Below are the code and all the weights of a small trained network. Each question names an input and a target symbol and asks about switching units off, where a switched-off unit gives its printed mean instead of its output.

import numpy as np


def w(rows, s, z=0):
    codes = np.array(rows[::2]) - 128.0
    scale = np.full(codes.shape[1], s)
    scale[-1] = z or s
    return codes * scale


def norm(h):
    return h / np.sqrt((h * h).mean(-1, keepdims=True) + 1e-5)


def f(y):
    return y / 2 * (1 + np.tanh(0.7978845608 * (y + 0.044715 * y**3)))


def softmax(a):
    e = np.exp(a - a.max(-1, keepdims=True))
    return e / e.sum(-1, keepdims=True)


def log_softmax(a):
    a = a - a.max(-1, keepdims=True)
    return a - np.log(np.exp(a).sum(-1, keepdims=True))


def net(x, mask):
    ids = ['ΔΘΛΞΦαβγεζημπστψ'.index(c) for c in x.split()]
    T = len(ids)
    res = E[ids] + P[:T]
    u = 0
    for l in range(2):
        q, k, v = (norm(res) @ M[l].T for M in (Q, K, V))
        z = softmax(np.where(np.tri(T) > 0, q @ k.T / 4**0.5, -1e9)) @ v
        res = res + np.where(mask[u], z, O[l][:, -1]) @ O[l][:, :-1]
        u += 1
        y = f(norm(res) @ A[l][:, :-1].T + A[l][:, -1])
        res = res + np.where(mask[u : u + 8], y, B[l][:, -1]) @ B[l][:, :-1]
        u += 8
    return log_softmax(norm(res)[-1] @ U[:, :-1].T + U[:, -1])


Q, K, V, O, A, B = {}, {}, {}, {}, {}, {}
E = w([
[68,133,130,4,113,104,119],'Δ',
[102,80,146,60,122,110,73],'Θ',
[92,123,101,151,77,162,68],'Λ',
[161,179,78,144,117,182,142],'Ξ',
[88,154,96,166,150,167,75],'Φ',
[153,59,131,166,158,131,71],'α',
[106,189,108,53,97,178,99],'β',
[87,138,68,111,132,72,215],'γ',
[186,132,133,40,155,149,127],'ε',
[115,154,80,136,211,104,189],'ζ',
[190,101,104,168,170,139,136],'η',
[160,141,126,117,157,185,67],'μ',
[173,132,95,105,60,162,131],'π',
[126,104,78,177,73,127,143],'σ',
[106,114,152,69,198,130,71],'τ',
[99,102,126,14,78,91,149],'ψ',
],0.02)
P = w([
[129,122,33,149,131,107,92],'0',
[125,85,40,116,142,165,118],'1',
[112,122,191,146,114,180,175],'2',
[115,93,127,125,128,193,159],'3',
[112,163,248,171,95,124,174],'4',
[159,189,150,154,110,41,99],'5',
[136,191,232,180,95,66,140],'6',
[174,159,58,118,133,61,70],'7',
[118,78,94,119,158,195,149],'8',
[155,107,46,103,154,146,102],'9',
[90,89,181,153,124,199,191],'10',
],0.014)
Q[0] = w([
[111,105,131,118,153,143,155],'L0H0',
[129,161,231,150,119,125,132],'L0H0',
[116,153,199,164,110,111,172],'L0H0',
[74,53,136,117,137,250,190],'L0H0',
],0.02)
K[0] = w([
[139,160,84,146,92,114,64],'L0H0',
[111,71,39,94,138,176,159],'L0H0',
[116,54,43,90,168,210,104],'L0H0',
[188,172,31,108,140,6,43],'L0H0',
],0.013)
V[0] = w([
[129,144,117,169,1,167,137],'L0H0',
[157,30,145,126,72,61,118],'L0H0',
[215,134,127,35,137,173,93],'L0H0',
[102,108,164,152,170,144,20],'L0H0',
],0.0091)
O[0] = w([
[117,109,162,134,2,242,148,196],'L0H0',
[151,69,132,145,52,18,91,65],'L0H0',
[216,142,9,43,97,135,54,253],'L0H0',
[80,85,220,138,136,174,30,218],'L0H0',
],0.0077,0.0041)
A[0] = w([
[81,158,93,145,130,106,183,254],'L0N0',
[55,144,159,47,127,103,185,163],'L0N1',
[46,177,114,153,185,136,63,165],'L0N2',
[160,140,129,186,128,166,51,89],'L0N3',
[220,104,38,255,116,180,108,150],'L0N4',
[129,44,115,66,152,162,84,174],'L0N5',
[114,176,85,112,110,143,62,80],'L0N6',
[166,128,65,202,95,156,81,122],'L0N7',
],0.009,0.0059)
B[0] = w([
[37,93,84,163,254,191,233,171],'L0N0',
[135,128,96,23,128,28,143,144],'L0N1',
[115,102,198,104,170,84,135,192],'L0N2',
[149,116,136,65,117,164,173,185],'L0N3',
[170,156,202,130,137,115,151,255],'L0N4',
[156,180,186,118,93,80,134,240],'L0N5',
[105,131,177,128,122,197,140,176],'L0N6',
[94,148,234,118,83,139,156,207],'L0N7',
],0.009,0.0079)
Q[1] = w([
[45,1,114,95,134,176,112],'L1H0',
[186,36,171,109,153,103,160],'L1H0',
[74,174,111,184,138,23,97],'L1H0',
[116,166,128,99,97,182,65],'L1H0',
],0.0093)
K[1] = w([
[169,151,91,232,137,132,77],'L1H0',
[101,108,85,182,182,17,88],'L1H0',
[175,2,177,99,182,213,124],'L1H0',
[100,179,189,156,137,172,13],'L1H0',
],0.0086)
V[1] = w([
[76,135,66,128,94,173,100],'L1H0',
[77,165,132,74,99,89,151],'L1H0',
[180,13,122,85,152,116,182],'L1H0',
[175,79,130,114,115,161,177],'L1H0',
],0.011)
O[1] = w([
[51,141,79,177,123,119,67,3],'L1H0',
[54,254,179,85,96,68,132,238],'L1H0',
[171,214,124,250,119,101,97,52],'L1H0',
[201,100,162,122,171,134,152,188],'L1H0',
],0.01,0.0026)
A[1] = w([
[90,139,80,171,255,79,230,91],'L1N0',
[179,72,130,157,120,184,17,70],'L1N1',
[77,35,14,19,118,21,160,67],'L1N2',
[138,145,148,37,96,75,123,254],'L1N3',
[135,131,178,218,168,220,29,143],'L1N4',
[118,236,152,104,76,152,146,144],'L1N5',
[166,96,66,111,113,107,176,183],'L1N6',
[86,86,175,149,102,122,210,100],'L1N7',
],0.0099,0.0077)
B[1] = w([
[156,120,112,38,34,58,96,157],'L1N0',
[123,174,172,136,62,132,144,133],'L1N1',
[155,219,221,148,98,151,152,146],'L1N2',
[119,129,108,250,157,165,98,246],'L1N3',
[122,142,177,64,122,57,171,162],'L1N4',
[123,78,120,106,143,187,122,205],'L1N5',
[140,104,103,192,152,148,87,138],'L1N6',
[123,111,144,188,152,146,112,150],'L1N7',
],0.012,0.014)
U = w([
[66,251,123,153,151,132,107,42],'Δ',
[111,106,117,172,79,79,11,196],'Θ',
[34,47,170,90,15,129,86,123],'Λ',
[155,164,92,101,219,187,241,103],'Ξ',
[39,88,170,89,225,114,170,118],'Φ',
[204,59,204,159,87,49,82,66],'α',
[47,151,55,76,138,171,81,145],'β',
[117,174,110,121,58,78,167,159],'γ',
[214,138,43,147,202,132,73,152],'ε',
[153,85,76,71,173,69,121,254],'ζ',
[228,128,142,187,223,94,195,46],'η',
[199,163,178,2,98,157,27,107],'μ',
[194,102,76,129,4,169,109,188],'π',
[112,59,133,232,140,101,223,123],'σ',
[111,100,108,155,254,84,68,176],'τ',
[125,227,117,199,104,122,125,40],'ψ',
],0.0088,0.0048)

Each question gives the input, a string of symbols that net reads in full, and the target symbol t.
The units are the heads (4 rows each of Q, K, V and O) and the neurons (one row each of A and B). Each row of codes is followed by its name. A weight is (code - 128) times the scale printed after its matrix; where a second scale follows, it is the last column's (O, A, B and U).
mask holds one flag per unit, layer by layer, with each layer's heads first. A switched-off unit (its flag False) gives its mean, the last column of its rows in O or B, instead of its output. The means were averaged over made-up inputs and are rounded, as every weight is.
A unit's drop is (log p(t) with every unit on - log p(t) with that unit switched off) / (log p(t) with every unit on - log p(t) with every unit switched off).
The circuit of an input: a set's keep is (log p(t) with only the set's units on - log p(t) with every unit switched off) / (log p(t) with every unit on - log p(t) with every unit switched off). Starting from the 12 units with the biggest drops (on a tie, the unit counted first), units are removed one at a time, each time the one whose removal leaves the highest keep (on an exact tie, the one counted first), for as long as the keep stays at least 0.8.
circuit, biggest first: the units of the circuit, biggest drop first
unit that matters most: the unit with the biggest drop
top k neurons: the k neurons with the biggest drops, biggest first
k most important neurons of layer l: the k neurons of layer l with the biggest drops, biggest first
input γ ζ Λ, target γ: top 4 neurons : L1N0; L1N3; L0N0; L1N5
input μ α η π Φ μ ε Ξ β μ Δ, target Ξ: unit that matters most : L0H0
input β μ Φ Λ Λ μ Φ, target Λ: circuit, biggest first : L0H0; L1H0
input μ β π σ π Λ β ζ β Λ σ, target ζ: 3 most important neurons of layer 1 : L1N0; L1N3; L1N2
input σ π μ μ γ, target γ: 4 most important neurons of layer 1 : L1N0; L1N2; L1N3; L1N5
input Φ Θ μ Ξ η μ μ μ π ζ μ, target μ: circuit, biggest first : L0H0; L0N0
input Φ ε σ α α ζ π β η ζ, target π: circuit, biggest first : L1N0; L0H0; L0N0
input μ Φ Φ ψ μ, target Φ: circuit, biggest first : L0H0; L1N4; L1H0
input τ Δ μ σ Λ Ξ σ, target σ: top 2 neurons : L0N0; L1N7
input Λ α γ Ξ β σ, target γ: circuit, biggest first : L0H0; L1N0; L0N0
input π π σ Λ Ξ Φ μ Ξ μ, target Φ: circuit, biggest first : L0H0; L1N4
input α Φ η, target α: circuit, biggest first : L0H0; L0N0
input Ξ π Θ μ μ μ η μ Λ, target μ: circuit, biggest first : L0H0; L1N4
input α μ ζ π π π Ξ σ Δ Δ Λ, target σ: top 3 neurons : L1N7; L1N0; L0N0
input μ α Δ μ π μ Φ μ Φ σ, target Φ: circuit, biggest first : L0H0; L1N3
input ε μ η, target ε: circuit, biggest first : L0H0
input ζ ψ Δ π μ Φ Θ, target π: circuit, biggest first : L0H0; L0N2
input Φ μ μ Λ π ε Λ Ξ Δ ζ, target Λ: 2 most important neurons of layer 1 : L1N0; L1N3
input Λ π Φ, target Λ: top 2 neurons : L1N3; L0N4
input Φ σ μ γ α γ Λ, target γ: top 4 neurons : L1N0; L0N0; L1N3; L1N5
input γ μ μ ζ μ ζ, target μ: top 2 neurons : L1N0; L1N3
